Below is a small trained network, with its code and all its weights. Each question gives an input and a class and asks what happens when units are switched off, that is, made to give their printed mean instead of their output.

import numpy as np


def w(rows, s, z=0):
    codes = np.array(rows[::2]) - 128.0
    scale = np.full(codes.shape[1], s)
    scale[-1] = z or s
    return codes * scale


def f(y):
    return y / 2 * (1 + np.tanh(0.7978845608 * (y + 0.044715 * y**3)))


def log_softmax(a):
    a = a - a.max(-1, keepdims=True)
    return a - np.log(np.exp(a).sum(-1, keepdims=True))


def net(x, mask):
    res = np.array(x, float).reshape(1, 3) / 4 @ E
    y = f(res @ A[0][:, :-1].T + A[0][:, -1])
    res = res + np.where(mask, y, B[0][:, -1]) @ B[0][:, :-1]
    return log_softmax(res[-1] @ U[:, :-1].T + U[:, -1])


A, B = {}, {}
E = w([
[128,128,127,129,127],'x0',
[255,135,174,126,162],'x1',
[139,3,140,90,46],'x2',
],0.0076)
A[0] = w([
[225,76,165,98,96,94],'N0',
[5,185,63,166,183,244],'N1',
[233,217,150,152,248,156],'N2',
[106,105,116,137,100,83],'N3',
[72,34,94,123,3,150],'N4',
[194,111,194,135,166,248],'N5',
[67,133,151,86,91,252],'N6',
[221,58,193,114,90,101],'N7',
],0.013,0.0039)
B[0] = w([
[194,138,142,146,108,201],'N0',
[117,206,82,90,191,253],'N1',
[57,78,220,133,137,238],'N2',
[137,101,111,179,135,138],'N3',
[96,74,69,123,41,242],'N4',
[130,135,190,2,97,202],'N5',
[94,126,84,39,119,184],'N6',
[191,158,141,137,81,214],'N7',
],0.034,0.011)
U = w([
[123,245,97,106,191,251],'0',
[151,127,117,176,153,44],'1',
[94,67,171,119,142,164],'2',
[159,122,115,177,155,47],'3',
[163,136,115,191,143,61],'4',
[95,63,81,126,101,154],'5',
[153,132,118,199,146,54],'6',
[255,156,137,125,104,110],'7',
],0.0096,0.0021)

Each question gives the input, the list of numbers given to net, and the class t.
The units are the neurons (one row each of A and B). Each row of codes is followed by its name. A weight is (code - 128) times the scale printed after its matrix; where a second scale follows, it is the last column's (A, B and U).
mask holds one flag per neuron, in row order. A switched-off neuron (its flag False) gives its mean, the last column of its row in B, instead of its output. The means were averaged over made-up inputs and are rounded, as every weight is.
A unit's drop is (log p(t) with every unit on - log p(t) with that unit switched off) / (log p(t) with every unit on - log p(t) with every unit switched off).
The circuit of an input: a set's keep is (log p(t) with only the set's units on - log p(t) with every unit switched off) / (log p(t) with every unit on - log p(t) with every unit switched off). Starting from all 8 units, units are removed one at a time, each time the one whose removal leaves the highest keep (on an exact tie, the one counted first), for as long as the keep stays at least 0.8.
units of the circuit, in order: the units of the circuit, biggest drop first
k most important neurons: the k neurons with the biggest drops, biggest first
drop of u: that unit's drop, to one decimal
input [4,-7,0], class 0: units of the circuit, in order -> [N1]
input [-6,3,1], class 7: 3 most important neurons -> [N1; N4; N2]
input [-1,-7,0], class 0: 2 most important neurons -> [N1; N2]
input [-7,3,1], class 7: units of the circuit, in order -> [N1; N4; N2]
input [6,5,1], class 7: 3 most important neurons -> [N7; N0; N4]
input [-8,4,0], class 2: 2 most important neurons -> [N2; N1]
input [1,0,-1], class 0: 2 most important neurons -> [N4; N2]
input [6,-5,0], class 0: 2 most important neurons -> [N1; N2]
input [4,-5,0], class 0: 2 most important neurons -> [N1; N2]
input [-1,6,6], class 7: drop of N0 -> 0.0
input [-7,2,-3], class 2: drop of N2 -> 0.1
input [-8,4,-7], class 2: drop of N2 -> 1.3
input [-5,2,-6], class 2: drop of N2 -> 2.9
input [-2,-1,-2], class 0: units of the circuit, in order -> [N4]
